Each name stands for a flat space through zero: a line, a plane or more. A row that begins with a name and a colon came from that space; any other row is followed by the name of the space it lies nearest, among the names in its block.
qt-dm: [-220 -132  -78  187  -86 -209   61  144  -70  -92 -281   46  290   52
   29  365 -172   32   59  -43  -30  264    8  -13  -32  107    4 -101
  -46  170  -32]
qn-dj: [ 255 -117  189 -549  -55   88   14   -4   30  619   36   25 -268 -232
  -22  128  -33  -58  -24   61 -145  197  -65 -257  -50  223  -86   96
  186  -84 -106]
qt-dm: [  28  164   75  158  -16  -17   38  163  -96 -101 -144 -141  186   86
 -108  -33   33  118  -19    0   66  100  120   68 -304    6  145  -78
 -341  163  116]
hg-mf: [  17 -290   25 -179  -95  253  161 -100   38  109 -187  127 -224    7
  164  283  -60  -86 -100   -5   56  -63 -280   67 -195 -182  157   -2
  149   37  -50]
tl-fq: [ -25 -128   71  102 -145   43  -31  -37   32 -360  -32   74  -37 -114
  105    4   89 -177 -193  104  135 -121 -163   27   19 -108   53   -3
   11 -153   57]
qt-dm: [ 179 -114  -23  -47   78  274  128   39  -46   18 -182  120  -77  127
  -18  -33 -130  135  -70  115   28   92   30  -83 -303  -64  215 -128
 -165  211  111]
rp-hd: [ -65  220  -19 -510   27  103   68  -94  196  586  132 -427 -299   32
  -25 -282   29  -68  192  112  -54 -162   35   63  -80 -173  115  378
  236 -248 -350]
hg-mf: [  43 -131  -94   55   10 -147  -30   72  -57   73   -6  228   94 -105
  -14  207 -232   47  -12   15 -163  255  143 -265  197  346 -199 -129
   52  111   59]
tl-fq: [ 123 -319    8  252  -80  -31   86  107 -125 -335 -329  286  125    2
   11  329  -56   33 -156  -32  143  266 -113  -87   -2   67   77 -310
 -155  196  190]
hg-mf: [ 220  111  237 -249   53   70  -62  -69   22  253  174 -215 -110   17
  -69 -116  314   29   77 -196   34  -83  -75  194 -105 -134   58   53
   -8 -111  -24]
qt-dm: [-183  -26  -36   29 -203 -143    7   66   10   22 -113  -51   66 -138
   32  188 -100 -122  -32   72   45    8 -100  -56   40  100  -73   95
   25  -93  -59]
hg-mf: [  54  -45  166  224  166   79  -14  103 -149 -213 -238  198   84   85
  -59   85   -8   96  -46 -107    3  206   87  -33  -63   25   13 -223
 -238  214  151]
qt-dm: [ 157  -30  169 -219  -26  219   17  -37   -4  295   23  -17 -175  -64
   25  112   -7   -3  -66  -65  -55  -65  -61   38 -270    4   46   27
  -27   10   47]
dt-qh: [-439  281  302  522 -119 -169 -182  123  -85 -462   17  -90  294 -153
  163  209  139 -224 -150 -173   70 -156   37  211   93  -96 -152   12
 -270 -128   20]
qt-dm: [-282  -46  219  146 -155 -161  -92   69  -31  -74  -87  -44  200 -129
  153  432   29 -171  -31 -186  -21   45 -102  135   27   -1  -97    8
   -7  -90  -74]
tl-fq: [ 166 -287  -95 -227  107  131  127 -146   43  216 -269   20 -288  176
 -144  102  -93   84  146 -156  -72   31  -90  147 -170   34  110    3
  244   91   17]
hg-mf: [ 102 -172 -178   86   70   36   54  -12  -27 -145  -66  280  -49   20
  -11  -25 -156   58  -60  115   -5  106   39 -208  161  104  -34 -140
   43  117   90]
qn-dj: [-281  331  -58  295   44 -347  -64   88  -27 -346  -19 -196  233   69
 -141 -279  187  -15  125    1   75    5  129   95  236  -12  -95   92
  -71  -47  -81]
rp-hd: [-318 -107   26  -38  -84  -98   -4  -85   40   22  -11  105  -11 -102
  194  300  -18 -190    8  -79 -109  -44 -174   55  165  -22 -164  116
  314  -69 -190]
rp-hd: [ -50  177  -65   80  -72 -323  -31  136  -53  115   80  -60  182 -120
  -79   49    0   22   55   -4    7  173  104 -169  287  231 -199   -6
  -57   -2  -52]
dt-qh: [ -48 -449  125  124 -124  224  -11  -16   -1 -509 -202  340   66  -62
  267  251 -103 -157 -285  173   17   41 -188  -38 -227 -134  171 -160
   -1   16  125]
dt-qh: [ -53   64   14   -4  -40   31   50  164  -31    5 -110   -9  115  -27
   24  -44 -121   18  -67  243   19  175  102 -208 -126   16   94  -12
 -187   70  -36]
dt-qh: [  33  197  153   -9  -48   15    4   65  -42   99  127  -68   24  -84
   59   -5  172  -23  -75  -27  112  -21  -39  -18   39 -109   -6   -9
 -161  -22  -40]
qt-dm: [ 168 -137  200 -710  -25  524  107 -283  228  399  121 -140 -593  -36
  177 -214  175 -201  -87  165  -11 -329 -293  138 -367 -412  293  310
  365 -273 -229]
hg-mf: [ -62 -198  -30   89  -72  289  143  -59   16 -262 -272  117 -158   79
  121   74  -68  -81 -161  103  181 -171 -222   98 -226 -275  233  -25
  -44   35   54]
dt-qh: [ 398 -306  -31  -30   99  236    4 -184   50 -301   42  185 -230   95
  -35 -196  108   42 -112    2   67 -103  -72   77  -53 -107  175 -166
   87  -19  218]
rp-hd: [ 205 -527 -398   40   59  -44  128   21 -103 -183 -322  680  -29  -11
 -105  116 -411  148  -72  277  -96  410  -40 -542  233  447 -158 -273
  189  337  205]
tl-fq: [ 262  444  395 -360  166  159 -170  -29   71  370  342 -561 -111   79
 -169 -537  471   71  166 -138   63 -196  101  274 -249 -290  173  196
 -206 -270  -81]
qn-dj: [  16 -205 -454  -54  -84 -298   63  -36   -8  168  126  367   41 -137
    2  147 -249   54   55  133  -90  167  -83 -409  530  388 -349  -50
  343  102  -36]
qn-dj: [-193  435  -22   33  191   -4 -122  -96   69   -3  376 -129  -86   16
   18 -497  183  -53  101   36   16 -309  111   18  374 -205 -170  211
   57 -205 -176]
hg-mf: [  91  127  -35  -75  158  248  152  -56   15   28 -173 -163 -225  262
 -141 -324  115  116   84    5  162 -147  -33  184 -241 -295  265   58
 -104   79  -10]
qn-dj: [ 384 -498 -311 -220  -18   23   58   -3  -27  -42 -180  501 -114  -88
 -151 -127 -254  110  -74  403   23  313 -155 -571  180  356  -75 -157
  171  102  178]
hg-mf: [ 297 -221 -290 -216   52  165  241   27  -90  127 -163  434 -124   61
  -70 -139 -134  211  -59  332  106  242 -183 -454   21   74   46 -157
   17  333   72]
qn-dj: [ 106  -90 -414 -412   13  243  239 -116   88  371   39  139 -257   96
    0 -258 -260  137   43  383  -73  -80  -86 -255 -183    7  101  145
  240  170  -81]
qt-dm: [-230  204  135   -6  -70 -158 -254  -44  152  -29  324 -360   96 -131
   73 -138   87 -201   65  -24 -109 -226  146  174  103  -30  -88  247
   96 -413 -141]
hg-mf: [-139   72  193  124  -72   67  -71   36   -6 -142   75  -56  121  -55
  172  106   74 -100 -108  -36   35 -103  -24  115 -105 -172   52   -4
 -143  -72  -10]
tl-fq: [-108 -117  167  -95 -122   36  -77  -30   72  -35   66  -16    9 -143
  184  163   -4 -185 -103   42  -96  -32  -50   35  -87  -37   15   74
  119 -162  -75]
rp-hd: [  53 -171 -131  246  -42  -80  -20  -40  -34 -360  108  311   87  -64
  105   86   -6  -21 -142   17   47    4  -57 -104  284   54 -107 -191
   48   49  130]
tl-fq: [-198  590  118  282   94 -184  -37  203 -140  -17   96 -154  209  -20
  -94 -189  139   64   23  -46   27   43  267  -42  124   42 -163   26
 -353  116  -36]
qt-dm: [  95  -48 -263  -61  -65  -44  -31   -4   70   16  227  119   -2 -126
   27 -203 -181    0  -60  315   -3   -7   69 -341  256  153  -91   16
   77 -104   10]
hg-mf: [ 277 -459 -271 -506 -127  436  293 -223  153  352  -45  202 -457   27
  174   93 -219  -11 -121  258   37 -141 -325 -114 -263 -164  275   44
  344   44  -51]
dt-qh: [-107  410 -175 -361  -51 -333  -19   17  161  599  201 -640  -24    7
 -248 -333   49   24  362   39  -62  -63  175   65   95  127  -59  410
  173 -271 -311]
tl-fq: [  43  231   93   16   91  -68  -94  -90  -42   69  511  185    2 -140
  151  -56  264  -20  -60 -150  -72 -104    2  -63  411  -24 -295  -48
   99    3  -48]
dt-qh: [ -31  400  -50 -323   38  -16    9   25  107  494  246 -410  -79   15
  -86 -379   44   42  178  142  -27  -95  165  -43  -18  -64   33  284
    2 -154 -242]
rp-hd: [ 319 -334 -346  -43   81  -61  173   74 -149  193 -268  456   -2   64
 -203  183 -331  294   53   67  -63  422   -1 -415  106  435 -121 -282
   32  424  196]
dt-qh: [-294  587 -161  291  -11 -600 -110  153   -5   -6  290 -356  311  -76
 -160 -230  104    0  191  -51  -30   41  368  -29  521  236 -310  146
  -60 -117 -167]
dt-qh: [  59 -413  -33  -79   -2  170   84   47 -125  -17 -151  698    9 -150
  205  327 -295   14 -223  244 -149  334 -145 -506   44  209 -144 -228
   98  310   79]
rp-hd: [-223 -139 -276   52  -22   24  111   -6   57  -59 -181  101  -20   62
   73   58 -322  -28   17  201  -42   12   25 -119   33   13   36   52
  131   51  -88]
qn-dj: [  47   90  -25  324   14 -286  -72  -20  -87 -462  201  249   97 -124
  -20  -97  265  -48 -124  -74   61   27    8  -73  494  126 -265 -153
   44   25  112]
tl-fq: [ 450 -432  -37 -478    0  302   43 -130   66  240  -58  193 -304   -7
  -51 -120  -16   55  -24  183   94   38 -307 -202 -106  -40  146  -35
  166  -76   72]
dt-qh: [-114  -23  258 -328 -157  181  -53  -30  100  338  163 -164  -26 -142
  266  205   16 -168  -58   29  -86 -117 -133   78 -270 -186   90  174
   74 -194 -187]
qn-dj: [ 113  -13  -94  135   15  113   89  -13  -33  -93  -72   11  -37  120
  -44   -7  -26  102  -35  -53  108  -92   -8  103 -138  -76  127 -103
 -145  124  141]
hg-mf: [  21 -485   44  -40  -71  101   72  -33  -28   70 -285  261  -30  -11
  134  605 -248  -28  -59 -159 -138  181 -137   30 -184  113   37 -164
  152  151   66]
hg-mf: [  60  210  -60   26   82   17 -102  -62  102  -88  195 -267  -80   54
 -135 -420   21   11   52   63  -48 -218  256  118  -54    9   56  131
  -30 -177   53]
hg-mf: [ 117  417  626 -309  131  356  -80  -41   42  249  183 -521 -174   96
   20 -310  566  -47   24 -224  103 -260  -33  462 -490 -553  318  179
 -254 -198 -130]
qt-dm: [ -35  -91 -168 -167  -56  -61   85    6  -28  227  -28  236  -45 -109
   16  105 -174   12   -4  153 -104  129  -87 -288  112  225 -180   41
  188  123  -60]
tl-fq: [   1   26   35  468  -17  -17  -23  -80  -38 -717  -17   33   35   91
   11 -124  341  -70 -142 -160  318 -274 -164  322  135 -304   92 -142
 -150  -58  186]
dt-qh: [ -72  327   49  204  155 -220  -49   65  -13  -56  -33 -379  112  182
 -222 -175  169   90  215 -252   22   21  271  280   55  -29   34   26
 -149  -22  -37]
qn-dj: [ 279  -86  213 -366  170  381   22 -195   58  267   57   15 -421   50
  -12 -117  124   -1  -17 -112 -102 -141  -57  137 -247 -138  114   55
  155  -30   13]
qn-dj: [ 143  141  105  117   46  225   41  -30  -23 -226  117   32 -114   25
   66 -216  200   -7 -184   33  176 -179  -14   63  -50 -264  140  -83
 -201   13   94]
dt-qh: [ -64  325  275 -332   74  -67 -164   44   48  587  250 -341  -13 -119
  -47  -54   52  -31  174 -112 -254   38  223   10  -48  128 -151  238
   37 -177 -206]
rp-hd: [-150   65   78  -42  -99  -17  -43   12   54  -85   56  -96   42  -81
  100  -79   94 -137  -47  128   65  -79  -85    3   16 -139   29  122
   17 -167 -116]
qt-dm: [ -55    2  144   57  -48 -144 -173   -3  -47   25  151   65  132 -150
   38  193   59  -55    4 -178  -94  -13  -51   21  131  154 -244  -10
   31  -70   47]
rp-hd: [ 117 -359  180 -235   45  491  103 -108   19  -25 -253  166 -209  137
  152   95    9  -12 -102   48   62  -58 -295  114 -466 -357  329  -56
   16   77   32]
dt-qh: [-131  289 -103   -9   12 -389 -199  -42   33  120  623  138   93 -321
   85 -145   41 -111    7   62 -269   -3  218 -320  697  357 -548  119
  305 -157 -148]
qn-dj: [ 202  310  -35 -148  133   19   24  -42   29  343  134 -351 -158  145
 -245 -324  155  161  195 -149   55 -143  124  174  -63  -46   62  106
  -83  -33   -9]
qn-dj: [ -76  283  152  108   92 -178 -227  -75   97 -162  256 -350  -10  -21
 -108 -291  229 -113   99 -177  -84 -203  246  276  160    0  -89  159
   55 -314  -36]
qt-dm: [-437  419  178  251  -20 -345 -169  116  -18 -109   32 -382  293  -21
  -56  -14  161 -103  155 -187  -49  -57  163  255   73    6 -151  190
 -111 -147 -143]
qn-dj: [-103 -206 -229  136 -116 -214   90   68  -63 -123 -229  297   62 -107
  -10  238 -211  -35  -54  119   20  214  -92 -275  281  266 -181  -81
  120  116   15]
rp-hd: [ 130 -262  -74 -160    0   29   98  -55    8   47 -117  232 -163  -37
   11   88  -41  -22  -41   72   -1  151 -131 -169  133   65  -16  -62
  211   48  -28]
hg-mf: [ 448 -201  328 -306   66  497  -38 -216   86  -20  175   53 -405  -25
  105 -175  278  -82 -211  -34   73 -240 -175  157 -270 -320  254  -49
   38 -173  122]
qt-dm: [ 223  160 -170  120  263  133    3  -72   21 -345   10  -87 -117  280
 -270 -699  140  187   81  120  142 -161  160   84  -38 -157  186  -21
 -146   25  162]
tl-fq: [ -66  131  153 -330  -85  175  -10   31  146  412    1 -442 -141  -36
   29  -78  -77 -105   51  119  -14 -115   72   81 -324 -146  213  269
  -46 -266 -194]
hg-mf: [ 154  147   79  194  167   46  -83   53  -75 -157   62 -120  193  213
 -121 -197  159  211   90 -162   84  -16  125  184 -149 -136  130 -157
 -328  103  168]
tl-fq: [ 315   74 -403  -43  205 -130   12 -126   27   45  229   -4  -67  202
 -305 -479   41  281  224   -7  -27  -53  146  -30  213  168  -71  -33
  128   97  125]
rp-hd: [  63  179  290 -106   10  143 -118 -115   58  -10  260 -241  -87    3
   66 -208  422  -89   -7 -158  156 -318 -178  307  -65 -379   96  107
  -55 -250  -46]
tl-fq: [ -66 -225  115   36  -91   99    7   68  -37  -85 -288  141   -9  -84
   67  260 -153  -97 -119   63   33  103 -114  -89 -116   31   35  -50
  -62   -1   44]
qn-dj: [  24  -33 -224  353    4 -117    8   27  -76 -545   60  307  184   21
   18 -187   62   56 -120  164  177   18  -50 -175  317  -20  -64 -197
  -95  112  147]
qt-dm: [  66    6 -211  499  117 -404 -126   69 -184 -334  108  368  307  -23
 -151   86  -29  173   46 -207  -32  200  146 -183  580  400 -413 -313
  -76  215  251]
qn-dj: [ -49 -365  -98   84  -65  244  242   35   -3 -184 -513   67  -13  230
   92  289 -209   38  -57   62  162   88 -166  121 -390 -258  403 -141
  -97  194   31]
rp-hd: [ -85   76  182  305  -53 -146 -223  -11  -48 -511  337  255  169 -262
  182  -31  207 -189 -246   14  -28  -80   14  -91  359   55 -271  -89
   -9 -132   98]
rp-hd: [  93   80  367  -21   42  155 -141 -156   33 -192  232  -78 -146  -55
   84 -106  392 -144 -116 -213    8 -276  -90  321  -96 -236   31   37
   27 -185   54]
tl-fq: [  23   35 -319  276   12 -237  111   53  -85 -279  -27  264   70  -14
 -103  -72 -102   87  -69  121  -10  152  144 -233  295  281 -163 -141
   24  236  114]
rp-hd: [  49  423  276 -295   84  -25 -172  -79  126  454  362 -639  -90   39
 -122 -285  337  -12  244 -276  -62 -258  142  390 -129 -163   44  285
    0 -327 -170]
rp-hd: [ -21   90 -114  -36  -13 -254  -82   53   52  120  -14 -319  135   62
 -222 -127  -44   75  228  -29  -50   58  153   73   -9  179  -14  114
    8 -110  -26]
dt-qh: [ 176   53  174  477  143 -195 -214   36 -155 -520  -15   -7  269  137
 -223  -79  361  140   71 -406  200    0   -8  287  167  -28  -65 -278
 -320   20  312]
tl-fq: [  -8  402   76   -9  101   53  -14  -73   26   78  300 -113 -211  -63
    0 -320  211  -64  -43  -25   23 -247  110   38  197 -114 -106  135
   -2 -106  -83]
tl-fq: [ -66  168 -102  -19   17 -227   36   77  -63  302   69   78   16 -129
  -68  122 -154   39   48  -20 -201  186  198 -229  224  372 -291   27
   90  139  -64]
qt-dm: [ 367   58  -64   26  103   39  -17  -15  -42    6  127  -59    9  138
 -189 -249  152  223   65  -98  136  -38   30   61  -27  -25   86 -145
 -194   68  196]
dt-qh: [-472  402  173   75  -92 -144 -239   36  146  -48  314 -499  238  -86
  156 -157   70 -217   77   35 -102 -279  203  238  -40 -172  -19  329
  -41 -387 -238]
[ 275  -20  101  245   75   64  -74 -125  -63 -351  195  146  -55   29
  -10  -64  310   37 -120 -267  147 -194  -94  207  138 -124  -24 -217
  -94   10  251]
rp-hd
[-380    1  -90   77 -293 -443  -59  183   19   79  -10  -48  318 -283
  120  375 -242 -183   -5  141 -116  235   67 -248  274  332 -249  105
  109 -123 -190]
qn-dj
[  65   80 -214    3  163  -15  -52 -212   80  -85  287   14 -146  112
  -70 -369  131   52  124  -59   -1 -274    1  105  287  -83 -100   69
  222  -91    2]
dt-qh
[-339  280  264  -39    8 -137 -119  164   25  166 -207 -490  167   32
 -118  -11   -7  -71  199  -63 -105   82  201  191 -272    7   55  248
 -145 -156 -185]
dt-qh
[ -66  -30   65 -112   86  326   49 -122  170  -41 -128 -300 -261  196
   49 -192  -13  -91   37   34   54 -252   39  302 -301 -394  365  158
   39 -198 -115]
rp-hd
[  73  -19   11 -148  -44 -162  -90  -45   30  222  126  -43  -56 -142
  -89   74  -25  -36   58  -90 -174   30   57  -29   88  297 -197   82
  189  -95    8]
hg-mf
[-145  127    8  160 -128 -223    4   99  -70  -36   57   41  172 -138
   71  185   48  -58  -61  -32   46   71  -29  -79  210   85 -163  -30
  -57   33  -43]
rp-hd
[-341  313  531  -86   61  269 -106  -73  123    3    4 -515 -144   62
  155  -72  268 -255   11 -196  -64 -349   64  555 -454 -484  246  310
  -54 -295 -227]
tl-fq
[ 139  -66   35 -202   24   72   26  -25   47  113   16  -46  -87   19
  -16  -84   40   14   13   60  -22   64    7  -26  -83  -35  105   15
   64  -31  -42]
dt-qh
[  15  150 -219 -148  -36 -216   57   85   -8  267  106   15   38  -93
  -94 -163  -52   63   79  210   13  160   39 -339  298  200 -168   75
   66   23 -125]
hg-mf
[  50  146 -191 -184   66  -12   81  -16   22  342  157   -2  -95   11
  -44 -162  -74   96   92  101  -55   12   77 -178  138   74  -83   77
   92   63 -106]
dt-qh
[ 126 -351   71 -448  -74  455  165 -104   69  290 -174  181 -338  -31
  185  142 -127  -78 -138  205   20  -36 -314 -111 -345 -203  224   57
  159   11  -75]
qt-dm
[ -45  -74   22  174  -73   54    3  -34  -11 -334  193  336    3 -174
  286   83   46 -157 -284  127   50  -49  -75 -170  280  -99  -83 -125
   45  -15    8]
rp-hd
[-165   25   44 -108   -2 -212  -72   -8  -51  174  130  236   47 -202
   68  157   15  -83   28  -27 -195  137  -67 -216  331  240 -381   68
  259   23 -133]
qn-dj
[-258  440  206  -72   -7   52  -56   62   92  157  152 -499   51   27
   67 -223  136  -94   68   33   11 -195  162  215 -212 -287  152  264
 -162 -209 -229]
qn-dj
